What each symbol does to the points:
JG: λ>ZP, ρ>ZF, τ>none, α>RC, σ>HN, ε>TL
DS: λ>RC, ρ>TH, τ>none, α>ZP, σ>TZ, ε>TT
MB: λ>GB, ρ>PR, τ>CF, α>DL, σ>TQ, ε>none
QH: λ>QN, ρ>LS, τ>none, α>PZ, σ>GQ, ε>CN
DC: λ>DL, ρ>BN, τ>QC, α>GB, σ>LC, ε>none
JC: λ>TC, ρ>ZQ, τ>MS, α>GH, σ>none, ε>HC
PM: λ>HG, ρ>none, τ>GN, α>HR, σ>none, ε>LJ
CF: λ>MT, ρ>MB, τ>DT, α>HQ, σ>GR, ε>none
HM: λ>DT, ρ>HQ, τ>none, α>CN, σ>QN, ε>none
HR: λ>PM, ρ>none, τ>TC, α>ZQ, σ>none, ε>MZ
JT: λ>FJ, ρ>none, τ>SF, α>CD, σ>LP, ε>none
ZG: λ>MR, ρ>CC, τ>RJ, α>GL, σ>QD, ε>none
ZS: λ>CC, ρ>FJ, τ>GL, α>SF, σ>HC, ε>none
HH: λ>HN, ρ>ZT, τ>none, α>TZ, σ>none, ε>RC
FJ: λ>JB, ρ>none, τ>ZS, α>JT, σ>BG, ε>none
NR: λ>PR, ρ>none, τ>DL, α>BN, σ>ZL, ε>none
GH: λ>JC, ρ>HG, τ>ZT, α>GN, σ>none, ε>PG
ZP: λ>DS, ρ>QD, τ>none, α>JG, σ>TG, ε>RJ
GG: λ>CN, ρ>MT, τ>none, α>DT, σ>PZ, ε>none
GB: λ>DC, ρ>NS, τ>MT, α>MB, σ>LD, ε>none
HG: λ>ZQ, ρ>none, τ>GH, α>PM, σ>none, ε>LP
BR: λ>RR, ρ>none, τ>MD, α>BD, σ>none, ε>ZL
GD: λ>GQ, ρ>LT, τ>none, α>CQ, σ>none, ε>PZ
DQ: λ>LS, ρ>LD, τ>PZ, α>GR, σ>LT, ε>MT
SC: λ>CG, ρ>RF, τ>LT, α>ZM, σ>none, ε>LD
LS: λ>DM, ρ>LC, τ>QH, α>DQ, σ>NL, ε>QC
CN: λ>HM, ρ>QC, τ>none, α>GG, σ>QH, ε>none
CJ: λ>TQ, ρ>ZL, τ>DM, α>LC, σ>MD, ε>DL
JB: λ>CD, ρ>none, τ>CC, α>FJ, σ>MZ, ε>none
MS: λ>SB, ρ>JC, τ>HN, α>ZT, σ>none, ε>ZF
LC: λ>CJ, ρ>QL, τ>LS, α>LD, σ>CG, ε>DC
HD: λ>ZT, ρ>GN, τ>TZ, α>SB, σ>none, ε>TH
RH: λ>GL, ρ>SF, τ>QR, α>MR, σ>JN, ε>none
CG: λ>MD, ρ>BD, τ>NL, α>SC, σ>none, ε>LC
LT: λ>NL, ρ>SC, τ>GD, α>NG, σ>none, ε>DQ
QC: λ>HQ, ρ>DC, τ>CN, α>MT, σ>LS, ε>none
SF: λ>ZS, ρ>JT, τ>RH, α>RT, σ>PG, ε>none
TH: λ>JN, ρ>PP, τ>DS, α>QD, σ>HD, ε>MR
CC: λ>RT, ρ>JB, τ>ZG, α>ZS, σ>TJ, ε>none
ZL: λ>NF, ρ>none, τ>CJ, α>QL, σ>BR, ε>NR
BG: λ>MZ, ρ>none, τ>HC, α>LP, σ>ZQ, ε>FJ
TL: λ>RJ, ρ>GL, τ>none, α>QR, σ>JG, ε>none
GR: λ>DQ, ρ>TQ, τ>CH, α>DM, σ>NG, ε>CF
DT: λ>GG, ρ>CF, τ>none, α>HM, σ>CH, ε>none
PZ: λ>QH, ρ>DQ, τ>none, α>CH, σ>GD, ε>GG
MR: λ>RH, ρ>RT, τ>TT, α>ZG, σ>TH, ε>none
ZQ: λ>HR, ρ>none, τ>JC, α>HG, σ>none, ε>BG
RF: λ>BD, ρ>none, τ>SC, α>RR, σ>none, ε>FL
MD: λ>ZM, ρ>BR, τ>DR, α>CG, σ>none, ε>CJ
JN: λ>ZF, ρ>PG, τ>RC, α>TH, σ>ZT, ε>RH
PG: λ>HC, ρ>LP, τ>JN, α>PP, σ>GH, ε>SF
RR: λ>RF, ρ>none, τ>ZM, α>BR, σ>none, ε>NF
DL: λ>MB, ρ>NR, τ>HQ, α>DC, σ>CJ, ε>none
DR: λ>NG, ρ>MD, τ>RM, α>NL, σ>none, ε>DM
TT: λ>QR, ρ>MR, τ>none, α>RJ, σ>DS, ε>none
QL: λ>ZL, ρ>none, τ>LC, α>FL, σ>BD, ε>BN
LJ: λ>LP, ρ>none, τ>PP, α>MZ, σ>PM, ε>CD
TC: λ>GN, ρ>HR, τ>SB, α>JC, σ>none, ε>TJ
RC: λ>JG, ρ>JN, τ>none, α>DS, σ>HH, ε>QR
TZ: λ>HH, ρ>HD, τ>none, α>TG, σ>none, ε>DS
CH: λ>PZ, ρ>GR, τ>none, α>QN, σ>CQ, ε>DT
TJ: λ>PP, ρ>MZ, τ>QD, α>HC, σ>TC, ε>CC
PR: λ>NS, ρ>none, τ>MB, α>NR, σ>NF, ε>none
ZM: λ>SC, ρ>RR, τ>NG, α>MD, σ>none, ε>TQ
HC: λ>TJ, ρ>BG, τ>ZF, α>PG, σ>JC, ε>ZS
QN: λ>CH, ρ>DM, τ>none, α>QH, σ>RM, ε>HM
HQ: λ>CF, ρ>DL, τ>HM, α>QC, σ>DM, ε>none
BD: λ>BR, ρ>none, τ>CG, α>RF, σ>none, ε>QL
RJ: λ>TT, ρ>ZG, τ>none, α>TL, σ>ZP, ε>none
DM: λ>GR, ρ>CJ, τ>QN, α>LS, σ>DR, ε>HQ
NG: λ>LT, ρ>ZM, τ>CQ, α>DR, σ>none, ε>GR
SB: λ>HD, ρ>TC, τ>TG, α>MS, σ>none, ε>QD
GQ: λ>RM, ρ>NL, τ>none, α>GD, σ>none, ε>QH
GN: λ>GH, ρ>PM, τ>HD, α>TC, σ>none, ε>PP
NF: λ>FL, ρ>none, τ>TQ, α>ZL, σ>RR, ε>PR
TG: λ>TZ, ρ>SB, τ>none, α>HN, σ>none, ε>ZP
CD: λ>JT, ρ>none, τ>RT, α>JB, σ>LJ, ε>none
MT: λ>QC, ρ>GB, τ>GG, α>CF, σ>DQ, ε>none
QR: λ>TL, ρ>RH, τ>none, α>TT, σ>RC, ε>none
PP: λ>PG, ρ>LJ, τ>TH, α>TJ, σ>GN, ε>RT
CQ: λ>GD, ρ>NG, τ>none, α>RM, σ>none, ε>CH
HN: λ>TG, ρ>MS, τ>none, α>HH, σ>none, ε>JG
NS: λ>BN, ρ>none, τ>GB, α>PR, σ>FL, ε>none
NL: λ>DR, ρ>CG, τ>GQ, α>LT, σ>none, ε>LS
LD: λ>LC, ρ>FL, τ>DQ, α>TQ, σ>SC, ε>GB
ZF: λ>QD, ρ>HC, τ>JG, α>JN, σ>MS, ε>GL
TQ: λ>LD, ρ>NF, τ>GR, α>CJ, σ>ZM, ε>MB
GL: λ>ZG, ρ>ZS, τ>TL, α>RH, σ>ZF, ε>none
RM: λ>CQ, ρ>DR, τ>none, α>GQ, σ>none, ε>QN
BN: λ>NR, ρ>none, τ>DC, α>NS, σ>QL, ε>none
MZ: λ>LJ, ρ>none, τ>TJ, α>BG, σ>HR, ε>JB
QD: λ>TH, ρ>TJ, τ>ZP, α>ZF, σ>SB, ε>ZG
RT: λ>SF, ρ>CD, τ>MR, α>CC, σ>PP, ε>none
FL: λ>QL, ρ>none, τ>LD, α>NF, σ>RF, ε>NS
LP: λ>BG, ρ>none, τ>PG, α>LJ, σ>HG, ε>JT
ZT: λ>MS, ρ>GH, τ>HH, α>HD, σ>none, ε>JN

The rows follow the links: the fewer symbols apart two points are, the more alike their rows tend to be.

Each row is also shifted at random along 6 hidden directions that mean nothing.

Each row, then its point:
[28,10,18,20,-4,-1,-9,-13,-14,-2,25,-43,-20,-21,-13,3,-32,-13,41,-9,0,-12,30,-5,-13,12,17,10,18,-10,34,-9,9,-39,22,25,4,-41,7,4,-7,19,8,21,18,-27,-17]: LT
[40,-2,8,4,-12,5,-25,4,-63,-2,-16,-18,-7,20,-84,68,-3,-39,-39,45,-6,5,4,-1,-66,-29,23,41,-38,10,-25,-27,15,-32,12,24,-27,-60,22,17,25,-15,-46,18,8,-28,-34]: CN
[41,-1,-14,5,15,9,-5,-3,20,-23,17,45,5,23,57,-4,23,-23,-37,-11,-19,20,-39,-6,30,-13,22,-14,17,22,12,5,-10,40,6,-20,26,45,0,10,8,-16,0,-36,-17,36,-5]: CJ
[-12,-14,17,10,5,1,2,5,50,0,-7,7,-39,-22,4,-5,-8,12,27,37,26,21,42,5,19,-21,-50,-33,-43,30,-16,-24,-49,37,-33,6,-18,-7,-41,-31,-24,31,-44,44,-45,18,17]: TH
[-46,1,-5,-3,8,-17,5,22,-28,23,-30,31,18,-2,-24,22,36,19,0,1,15,-6,16,19,-9,15,-18,3,35,-9,-2,19,16,-12,-4,14,-16,3,57,0,11,18,18,32,14,-8,20]: QR
[58,-27,-26,-1,-34,-4,35,-1,-29,1,-2,-38,-3,19,30,-47,5,41,-4,-2,-24,13,-23,2,61,40,-5,-4,-9,-7,-5,25,15,-11,28,-50,19,51,-18,-7,-19,14,4,-72,42,29,3]: GH
[0,-4,0,-8,-11,0,-1,1,26,16,20,-30,-21,0,-23,-30,-45,0,24,48,-12,19,44,-34,6,-5,-1,-11,-22,14,-20,-40,-31,14,-13,7,-7,-29,-43,-22,-45,-8,-23,19,-5,13,-9]: TC
[-36,27,15,31,-10,2,5,15,37,-70,64,-32,-11,-15,56,-12,-10,14,50,-34,36,-10,10,-20,46,6,-21,-11,10,2,65,1,24,8,45,21,12,17,-14,-12,8,73,20,-37,-20,17,4]: DR
[-58,10,-1,-18,27,7,-34,14,3,16,-22,41,18,0,-39,2,18,-20,-14,6,2,-40,15,-8,4,31,-14,23,47,-29,-13,1,3,44,-37,11,11,-11,26,3,17,-5,2,13,8,31,10]: CC
[2,-49,30,-25,-21,22,30,10,-22,8,-40,12,0,16,-69,10,-26,-12,-17,40,1,6,-22,-5,-18,-5,14,-24,-4,28,-61,-46,32,-36,45,-25,-64,-33,37,21,58,6,-32,45,-17,-46,-14]: DS
[-4,55,-25,0,1,-47,2,36,1,16,10,35,-1,-12,-10,22,20,-9,30,3,-53,6,33,-28,-43,-3,27,57,94,-23,10,-17,26,-15,4,58,6,-27,29,-12,-20,-11,17,48,14,-24,8]: GQ
[47,-40,-8,0,-28,2,39,3,-48,21,-37,-15,-19,27,-28,9,17,31,-16,28,-11,30,-14,24,-7,5,-3,-7,-21,9,-38,-3,14,-47,14,-36,-34,14,12,-2,5,-6,-32,7,15,-24,-6]: RC
[37,13,-21,7,-18,-2,6,-3,1,-8,37,-19,-10,11,38,-24,0,7,8,-16,-25,15,6,-6,29,15,25,-19,17,6,21,15,-3,-4,21,0,28,28,-5,-10,-24,3,18,-31,12,27,0]: ZM
[62,8,-19,8,-52,-35,0,12,-17,-30,38,-43,15,4,19,-12,-35,-16,-1,10,-29,11,-11,-43,28,20,49,28,16,-5,17,12,5,-24,49,-13,19,-6,-6,1,-4,12,14,-47,64,-3,-7]: CG
[45,-27,20,1,-41,-26,9,14,4,5,-1,-32,9,-22,-29,-22,-59,-8,38,40,-6,-5,25,-35,-4,8,13,9,-7,3,-20,-21,2,-38,33,-24,-25,-44,-19,-9,0,27,-27,31,40,-46,-1]: SB
[-39,-27,-1,-25,0,-2,-16,5,19,3,-11,15,26,-3,-2,-28,-30,-17,-4,15,10,-24,-17,-27,18,32,12,-10,33,-11,-14,-18,-4,22,2,-33,-11,-15,6,-3,17,-7,6,-10,25,0,-6]: TJ
[71,3,-19,-16,-59,-81,24,8,-24,31,11,-14,53,-43,6,-17,-30,-16,14,2,-62,22,25,-22,-23,-8,67,29,34,-25,7,28,-3,-80,17,9,24,-21,25,23,-23,-23,49,31,84,-61,6]: RF
[9,-43,-2,-32,-55,-21,5,-2,-31,26,-17,-3,16,-7,-24,-23,-33,1,1,21,3,4,15,4,25,44,21,-39,22,6,-16,9,1,-36,21,-20,-6,-14,35,16,15,5,11,37,53,-2,3]: PG
[-43,8,-3,25,55,33,-10,-19,10,8,-11,21,-15,16,27,17,17,-17,-6,-53,10,-12,-36,17,-39,-11,10,-10,54,-6,10,-25,12,12,17,1,-32,12,16,-8,10,-5,17,-15,-39,-31,-11]: PZ
[-14,-4,-6,-19,-19,4,1,9,-41,-21,3,-33,-9,9,-39,15,19,24,-27,41,18,-9,15,-2,44,11,-46,20,-54,2,-6,16,7,25,-26,25,27,-9,-1,-6,14,22,-36,-33,19,59,-7]: RT
[7,1,-37,12,24,-1,15,0,-19,37,-31,-9,-30,6,9,3,53,29,-1,8,-15,22,-2,16,-18,-10,-38,18,-13,-5,-34,-7,-13,7,-35,-14,-20,5,-29,-34,-33,-11,-29,-19,-8,-23,-11]: JG
[66,-33,1,-33,-64,-31,29,28,-27,0,-3,-27,19,2,-42,-26,-36,7,6,49,-34,11,15,-30,35,24,30,16,6,1,-27,-10,25,-47,34,-13,6,-19,16,11,15,16,-18,5,57,-12,-8]: GN
[-42,-27,-34,53,14,-7,-14,-17,6,-13,16,-8,6,-12,73,19,3,1,-11,-46,31,24,-20,-4,-17,-17,-8,-28,-32,31,28,21,-38,6,23,-29,-14,19,-9,-21,-21,27,20,-34,-6,-7,-6]: GG
[17,8,-14,29,-52,-36,23,12,-8,-23,54,-72,-42,-20,7,13,-33,29,25,41,-2,56,52,-29,-6,-34,-5,-16,-67,53,19,-29,-27,-35,25,47,-18,-36,-33,-24,-45,41,-28,21,-12,-11,-18]: RM
[-6,26,-2,-9,52,32,-44,-16,-24,19,-16,23,3,15,-31,28,34,-22,-26,-18,-4,-30,0,24,-11,9,12,25,43,-28,13,11,4,38,-25,28,28,-8,29,14,12,-34,4,-7,1,21,-11]: GB

Start here and follow the symbols in turn, left to right. Where do you end up?
Answer with the point's name.
[12,-5,-12,21,-2,-17,6,-7,4,15,15,-1,-1,-9,18,-10,-18,-16,13,-28,-22,18,-1,-11,-34,0,37,-9,36,8,0,-17,-9,-43,41,-8,-31,-15,15,-5,-16,-1,23,25,6,-64,-13]
λ ε λ λ λ ρ τ λ => QH
[-82,-9,-18,15,1,-14,-3,25,-11,-29,0,-10,23,-18,25,19,8,24,4,-14,35,-19,-13,-20,17,15,-37,22,-2,-11,4,17,15,5,18,-15,-27,18,8,-15,14,62,5,-44,25,1,-3]
α σ α ρ λ σ λ α => MS
[40,-27,-5,-32,-8,-5,10,11,10,21,-28,47,10,7,-9,-18,1,-5,-29,35,-26,21,-1,-6,34,11,13,-9,11,23,-49,-9,-11,21,-16,-29,3,16,5,7,4,-25,-21,20,15,18,12]
λ τ σ ρ ρ λ λ ε => MZ
[28,-3,-6,10,8,18,-12,-24,5,3,15,10,-25,19,41,-3,12,-14,-24,-15,0,29,-7,17,14,1,15,-42,12,18,27,11,-18,24,-10,-2,17,33,-4,-8,-15,-28,14,-21,-11,43,-1]
ε λ λ ρ λ σ τ ε => DL
[-75,-24,13,-13,-14,4,-20,-10,-13,4,-3,-11,15,-11,-11,-10,-19,19,-8,0,43,-11,37,4,20,32,-21,-42,-10,6,16,19,-12,11,-12,8,1,-3,27,-2,6,32,14,21,10,34,4]
σ α ρ α σ α τ α => GH
[-5,3,-29,19,21,-10,3,7,16,-10,2,39,-6,14,54,16,35,-17,-13,-22,-11,18,-41,-12,-34,-23,17,20,41,1,-5,-11,4,15,24,-33,-22,31,-2,-7,6,-14,5,-36,-8,-24,-2]
α λ ε ρ λ λ λ σ => DQ
[39,-25,-9,3,34,31,-31,-39,7,13,-11,18,4,27,36,-8,0,-42,-38,-41,-1,-1,-55,3,0,5,45,-27,35,7,4,-5,-14,30,17,-41,1,19,4,10,13,-41,13,-32,-3,-4,-20]
ρ ε τ ρ λ λ τ => DL
[3,31,23,21,47,50,-43,-30,-8,-1,7,-27,-54,3,-17,23,17,-12,11,-14,27,-44,-10,32,-13,-3,-17,12,13,-20,41,-18,16,22,-9,35,6,-20,-8,-4,15,-3,-18,-3,-30,2,-10]
ε λ τ α α λ λ λ => HM
[-43,2,-10,14,14,-20,-5,19,-1,-9,-7,22,8,-22,42,3,39,38,23,-36,21,-21,17,22,33,31,-46,7,23,-16,32,54,6,22,-27,-8,30,44,8,-17,-5,48,8,-11,24,27,38]
ρ α ρ σ σ λ => HG
[-43,27,20,28,29,-8,-37,-5,57,-9,30,36,-16,-30,3,27,-27,-52,36,5,25,-11,39,-8,-46,-21,7,-4,42,10,33,-28,-30,28,-16,37,-19,-38,-12,-16,-6,3,-1,57,-31,-4,2]
τ λ λ ρ τ => CH
[-71,15,25,30,39,27,-41,-17,-3,-17,13,-14,-7,-18,-3,25,-3,-15,12,-37,51,-49,5,14,-14,11,-20,-2,8,-9,54,7,4,30,0,24,0,-12,15,-4,19,37,6,5,-17,10,-8]
σ λ τ ε α α λ σ => PZ
[22,10,13,17,50,106,0,-8,-48,-53,-12,-16,-53,86,-40,49,69,0,-64,1,23,-15,-84,37,2,-29,-33,33,-62,11,-19,-26,54,46,12,-2,-17,26,-18,21,58,-7,-55,-96,-82,39,-32]
λ α σ ρ α => LS
[6,7,-6,9,27,23,-11,-26,19,5,26,-10,-6,5,30,-31,-12,-12,5,-37,-11,-2,-4,-12,3,9,30,-15,29,-2,23,-10,-10,22,6,-5,16,-9,-13,-8,-20,-17,22,-21,-14,3,-12]
τ α α ε λ τ λ ε => GG
[-45,-17,-16,-2,-23,-31,13,34,-10,-8,-17,0,25,-15,-1,0,-4,0,18,-1,-3,-18,-26,-32,4,16,-4,31,42,-16,-20,-10,30,-28,35,-24,-31,-5,26,-4,17,35,4,-7,51,-39,3]
ε ρ τ ρ σ τ => ZP
[45,5,-21,17,25,17,17,13,-6,-17,0,38,-25,34,34,31,63,-1,-29,-5,-27,40,-49,12,-9,-29,1,14,10,23,-8,-11,16,16,13,-5,-3,44,-5,-2,13,-14,-21,-39,-40,2,-4]
σ ε λ α α α λ => QH
[7,-5,13,-7,20,24,17,21,33,-25,-6,28,-13,19,26,-40,19,13,28,-22,-2,-25,-29,-7,54,18,-27,7,38,-10,-11,-3,38,20,23,-26,6,42,-6,-4,25,30,-2,-31,-27,14,17]
τ λ ρ τ ρ λ => MS
[-4,20,-18,11,12,-25,-3,-10,56,-22,29,25,21,-2,76,-10,6,-13,-12,-26,-9,16,-36,-16,1,-33,14,-3,-14,5,13,12,-36,36,-22,-22,21,33,-45,7,-24,-39,27,-40,-17,7,6]
ε τ α ρ σ σ λ τ => CG
